Below are the code and all the weights of a small trained network. Each question names an input and a class and asks about switching units off, where a switched-off unit gives its printed mean instead of its output.

import numpy as np


def w(rows, s, z=0):
    codes = np.array(rows[::2]) - 128.0
    scale = np.full(codes.shape[1], s)
    scale[-1] = z or s
    return codes * scale


def norm(h):
    return h / np.sqrt((h * h).mean(-1, keepdims=True) + 1e-5)


def f(y):
    return y / 2 * (1 + np.tanh(0.7978845608 * (y + 0.044715 * y**3)))


def log_softmax(a):
    a = a - a.max(-1, keepdims=True)
    return a - np.log(np.exp(a).sum(-1, keepdims=True))


def net(x, mask):
    res = np.array(x, float).reshape(1, 5) / 4 @ E
    u = 0
    for l in range(2):
        y = f(norm(res) @ A[l][:, :-1].T + A[l][:, -1])
        res = res + np.where(mask[u : u + 3], y, B[l][:, -1]) @ B[l][:, :-1]
        u += 3
    return log_softmax(norm(res)[-1] @ U[:, :-1].T + U[:, -1])


A, B = {}, {}
E = w([
[1,115,101,64,176,118,127,96,174,240,87],'x0',
[151,199,156,161,40,53,177,198,111,231,62],'x1',
[103,137,130,156,216,220,140,211,115,209,203],'x2',
[32,161,177,157,177,112,34,106,47,150,63],'x3',
[107,104,80,67,82,104,155,138,16,116,202],'x4',
],0.0055)
A[0] = w([
[182,197,155,153,115,71,165,123,104,217,118,3],'0.n1',
[113,198,156,165,119,145,65,156,232,95,99,113],'0.n2',
[152,170,254,160,65,195,137,154,94,44,159,41],'0.n3',
],0.0062,0.0041)
B[0] = w([
[192,151,163,110,142,189,143,54,51,116,169,204],'0.n1',
[148,102,68,100,98,117,75,127,72,137,180,251],'0.n2',
[3,172,88,84,79,159,119,79,168,132,114,240],'0.n3',
],0.016,0.0021)
A[1] = w([
[152,129,119,111,103,149,159,90,2,136,89,209],'1.n1',
[147,120,195,83,92,44,81,101,144,87,105,4],'1.n2',
[110,125,113,161,119,135,48,175,50,132,105,89],'1.n3',
],0.0094,0.0028)
B[1] = w([
[130,79,126,127,173,152,50,148,176,118,138,255],'1.n1',
[88,184,133,217,122,195,207,152,72,172,221,177],'1.n2',
[60,72,33,193,93,135,199,108,172,68,244,200],'1.n3',
],0.011,0.0068)
U = w([
[149,56,93,117,80,145,173,154,145,169,124,245],'0',
[205,86,194,80,202,184,64,23,48,119,127,149],'1',
[50,191,113,2,53,145,113,124,147,231,48,166],'2',
[138,185,109,198,156,189,253,178,49,166,141,77],'3',
[158,46,75,87,91,58,74,206,82,130,158,83],'4',
[192,141,182,116,169,99,166,108,72,136,57,3],'5',
],0.0081,0.0038)

Each question gives the input, the list of numbers given to net, and the class t.
The units are the neurons (one row each of A and B). Each row of codes is followed by its name. A weight is (code - 128) times the scale printed after its matrix; where a second scale follows, it is the last column's (A, B and U).
mask holds one flag per neuron, layer by layer. A switched-off neuron (its flag False) gives its mean, the last column of its row in B, instead of its output. The means were averaged over made-up inputs and are rounded, as every weight is.
A unit's drop is (log p(t) with every unit on - log p(t) with that unit switched off) / (log p(t) with every unit on - log p(t) with every unit switched off).
The circuit of an input: a set's keep is (log p(t) with only the set's units on - log p(t) with every unit switched off) / (log p(t) with every unit on - log p(t) with every unit switched off). Starting from all 6 units, units are removed one at a time, each time the one whose removal leaves the highest keep (on an exact tie, the one counted first), for as long as the keep stays at least 0.8.
circuit, biggest first: the units of the circuit, biggest drop first
k most important neurons: the k neurons with the biggest drops, biggest first
top k neurons in layer l: the k neurons of layer l with the biggest drops, biggest first
input [-3,-3,1,-5,-6], class 4: top neuron in layer 0	[0.n2]
input [7,5,0,7,-7], class 0: circuit, biggest first	[1.n3 0.n2 0.n3]
input [-8,-8,5,8,-7], class 0: 3 most important neurons	[1.n3 0.n2 0.n1]
input [3,4,-8,8,6], class 0: top 2 neurons in layer 1	[1.n1 1.n3]
input [7,-2,6,-3,5], class 2: top 2 neurons in layer 1	[1.n3 1.n2]
input [0,-3,-7,-5,-7], class 3: 2 most important neurons	[1.n2 1.n1]
input [0,-6,-4,8,5], class 0: top 2 neurons in layer 1	[1.n3 1.n2]
input [-2,8,-1,6,6], class 1: 2 most important neurons	[0.n1 1.n1]
input [5,5,2,6,8], class 4: 2 most important neurons	[1.n1 0.n3]
input [-4,6,1,-4,3], class 1: circuit, biggest first	[0.n1 1.n1]
input [3,8,8,5,-3], class 1: 4 most important neurons	[0.n1 1.n1 1.n2 0.n3]
input [-1,5,-6,5,-5], class 3: 2 most important neurons	[1.n2 1.n3]
input [-2,6,1,3,6], class 1: circuit, biggest first	[0.n1 1.n1]
input [5,5,5,3,-3], class 1: top 2 neurons in layer 1	[1.n2 1.n1]
input [2,-2,-3,0,-6], class 4: top neuron in layer 0	[0.n2]
input [-1,-4,1,4,1], class 0: 4 most important neurons	[1.n3 0.n1 1.n2 0.n3]
input [3,2,-3,-4,-5], class 4: 2 most important neurons	[0.n2 0.n3]
input [-8,-1,1,-4,5], class 2: circuit, biggest first	[0.n3 1.n3]
input [0,5,-5,3,5], class 1: top 2 neurons in layer 0	[0.n1 0.n2]
input [-1,-8,-1,8,-5], class 0: 3 most important neurons	[1.n3 0.n2 0.n1]
input [-4,1,3,2,-2], class 2: circuit, biggest first	[0.n3]
input [3,8,-5,2,2], class 1: 2 most important neurons	[0.n1 1.n1]
input [3,-4,6,0,-8], class 4: circuit, biggest first	[0.n2 0.n1]
input [-7,6,-4,-6,-4], class 2: 2 most important neurons	[0.n3 1.n3]
input [3,1,-1,7,2], class 0: 2 most important neurons	[1.n3 0.n3]
input [-6,-8,7,8,2], class 0: 2 most important neurons	[1.n3 0.n1]
input [-1,-3,-1,4,-1], class 0: circuit, biggest first	[1.n3]
input [-4,3,-7,2,4], class 3: 2 most important neurons	[1.n2 0.n2]
input [-3,6,-1,-5,6], class 1: 3 most important neurons	[0.n1 1.n3 1.n1]
